Below is a small trained network, with its code and all its weights. Each question gives an input and a class and asks what happens when units are switched off, that is, made to give their printed mean instead of their output.

import numpy as np


def w(rows, s, z=0):
    codes = np.array(rows[::2]) - 128.0
    scale = np.full(codes.shape[1], s)
    scale[-1] = z or s
    return codes * scale


def f(y):
    return y / 2 * (1 + np.tanh(0.7978845608 * (y + 0.044715 * y**3)))


def log_softmax(a):
    a = a - a.max(-1, keepdims=True)
    return a - np.log(np.exp(a).sum(-1, keepdims=True))


def net(x, mask):
    res = np.array(x, float).reshape(1, 5) / 4 @ E
    y = f(res @ A[0][:, :-1].T + A[0][:, -1])
    res = res + np.where(mask, y, B[0][:, -1]) @ B[0][:, :-1]
    return log_softmax(res[-1] @ U[:, :-1].T + U[:, -1])


A, B = {}, {}
E = w([
[226,211,18,133,92,50,57],'x0',
[148,103,177,53,122,24,175],'x1',
[63,101,143,17,2,124,129],'x2',
[175,29,54,86,177,170,169],'x3',
[15,13,103,217,128,83,90],'x4',
],0.0086)
A[0] = w([
[141,69,183,59,137,144,195,237],'neuron 0',
[179,106,59,150,101,138,52,254],'neuron 1',
[159,141,93,176,170,163,107,221],'neuron 2',
[150,88,203,66,143,153,175,200],'neuron 3',
[87,200,185,165,148,72,110,241],'neuron 4',
[90,137,226,147,201,137,163,129],'neuron 5',
[42,97,124,162,53,121,77,226],'neuron 6',
[157,169,62,186,154,151,96,254],'neuron 7',
[203,150,123,146,188,74,83,115],'neuron 8',
[182,165,110,41,107,119,171,221],'neuron 9',
[213,230,126,193,166,122,132,212],'neuron 10',
[197,134,85,133,158,148,153,139],'neuron 11',
[114,78,32,132,135,141,131,35],'neuron 12',
[47,83,215,180,155,222,123,175],'neuron 13',
[66,99,184,108,167,162,162,129],'neuron 14',
[9,94,173,152,30,68,134,146],'neuron 15',
[134,131,133,37,92,120,69,226],'neuron 16',
[58,123,174,123,96,75,64,152],'neuron 17',
[182,209,201,160,131,143,129,197],'neuron 18',
[45,84,210,181,165,189,166,230],'neuron 19',
[126,157,83,113,68,93,140,203],'neuron 20',
[78,82,194,125,193,68,119,237],'neuron 21',
],0.011,0.0036)
B[0] = w([
[222,147,153,94,61,216,53,205],'neuron 0',
[105,38,113,145,194,95,189,206],'neuron 1',
[110,118,206,206,119,89,127,198],'neuron 2',
[180,143,112,111,89,230,47,195],'neuron 3',
[172,89,163,89,168,140,176,196],'neuron 4',
[133,222,80,138,87,171,73,185],'neuron 5',
[175,93,234,96,180,128,187,207],'neuron 6',
[173,92,204,152,183,81,130,219],'neuron 7',
[72,65,132,83,149,86,178,200],'neuron 8',
[175,76,47,106,148,147,141,218],'neuron 9',
[149,88,246,143,140,65,161,249],'neuron 10',
[95,13,203,58,178,100,224,183],'neuron 11',
[198,102,158,192,167,66,134,168],'neuron 12',
[53,188,141,171,84,86,45,225],'neuron 13',
[75,202,172,115,4,148,55,187],'neuron 14',
[29,53,244,38,86,65,216,216],'neuron 15',
[102,94,83,2,139,172,139,192],'neuron 16',
[97,83,162,12,133,137,143,181],'neuron 17',
[213,103,153,220,198,66,122,207],'neuron 18',
[139,179,168,118,65,98,80,228],'neuron 19',
[72,119,87,64,136,174,177,178],'neuron 20',
[172,145,140,72,76,142,117,188],'neuron 21',
],0.0079,0.015)
U = w([
[67,86,91,72,139,86,212,176],'0',
[31,222,79,215,57,112,98,1],'1',
[197,141,26,132,127,185,118,85],'2',
[92,149,187,104,49,123,119,181],'3',
[125,100,164,254,184,16,165,168],'4',
],0.0094,0.0044)

Each question gives the input, the list of numbers given to net, and the class t.
The units are the neurons (one row each of A and B). Each row of codes is followed by its name. A weight is (code - 128) times the scale printed after its matrix; where a second scale follows, it is the last column's (A, B and U).
mask holds one flag per neuron, in row order. A switched-off neuron (its flag False) gives its mean, the last column of its row in B, instead of its output. The means were averaged over made-up inputs and are rounded, as every weight is.
A unit's drop is (log p(t) with every unit on - log p(t) with that unit switched off) / (log p(t) with every unit on - log p(t) with every unit switched off).
The circuit of an input: a set's keep is (log p(t) with only the set's units on - log p(t) with every unit switched off) / (log p(t) with every unit on - log p(t) with every unit switched off). Starting from the 12 units with the biggest drops (on a tie, the unit counted first), units are removed one at a time, each time the one whose removal leaves the highest keep (on an exact tie, the one counted first), for as long as the keep stays at least 0.8.
circuit, biggest first: the units of the circuit, biggest drop first
top k neurons: the k neurons with the biggest drops, biggest first
drop when u is switched off: that unit's drop, to one decimal
input [2,-2,4,8,-7], class 2: circuit, biggest first -> [neuron 15; neuron 9]
input [-3,-1,-3,-1,-5], class 4: circuit, biggest first -> [neuron 18]
input [5,7,-1,4,5], class 0: top 2 neurons -> [neuron 18; neuron 10]
input [1,5,-3,1,-5], class 4: top 2 neurons -> [neuron 18; neuron 10]
input [-2,6,-3,7,1], class 2: top 2 neurons -> [neuron 15; neuron 10]
input [-4,-6,-3,-4,-1], class 1: circuit, biggest first -> [neuron 13; neuron 5; neuron 11; neuron 15]
input [5,-2,-1,-7,8], class 0: top 3 neurons -> [neuron 17; neuron 15; neuron 18]
input [-2,1,-2,6,1], class 3: top 2 neurons -> [neuron 9; neuron 18]
input [-6,3,-7,7,-7], class 3: top 2 neurons -> [neuron 11; neuron 14]
input [1,-3,5,7,8], class 4: top 2 neurons -> [neuron 12; neuron 16]
input [4,-2,8,2,-6], class 2: drop when neuron 10 is switched off -> 0.1
input [1,0,2,1,-3], class 2: drop when neuron 15 is switched off -> 0.3
input [-7,3,-6,6,7], class 1: drop when neuron 13 is switched off -> 0.2
input [6,8,-1,-3,-6], class 0: top neuron -> [neuron 16]
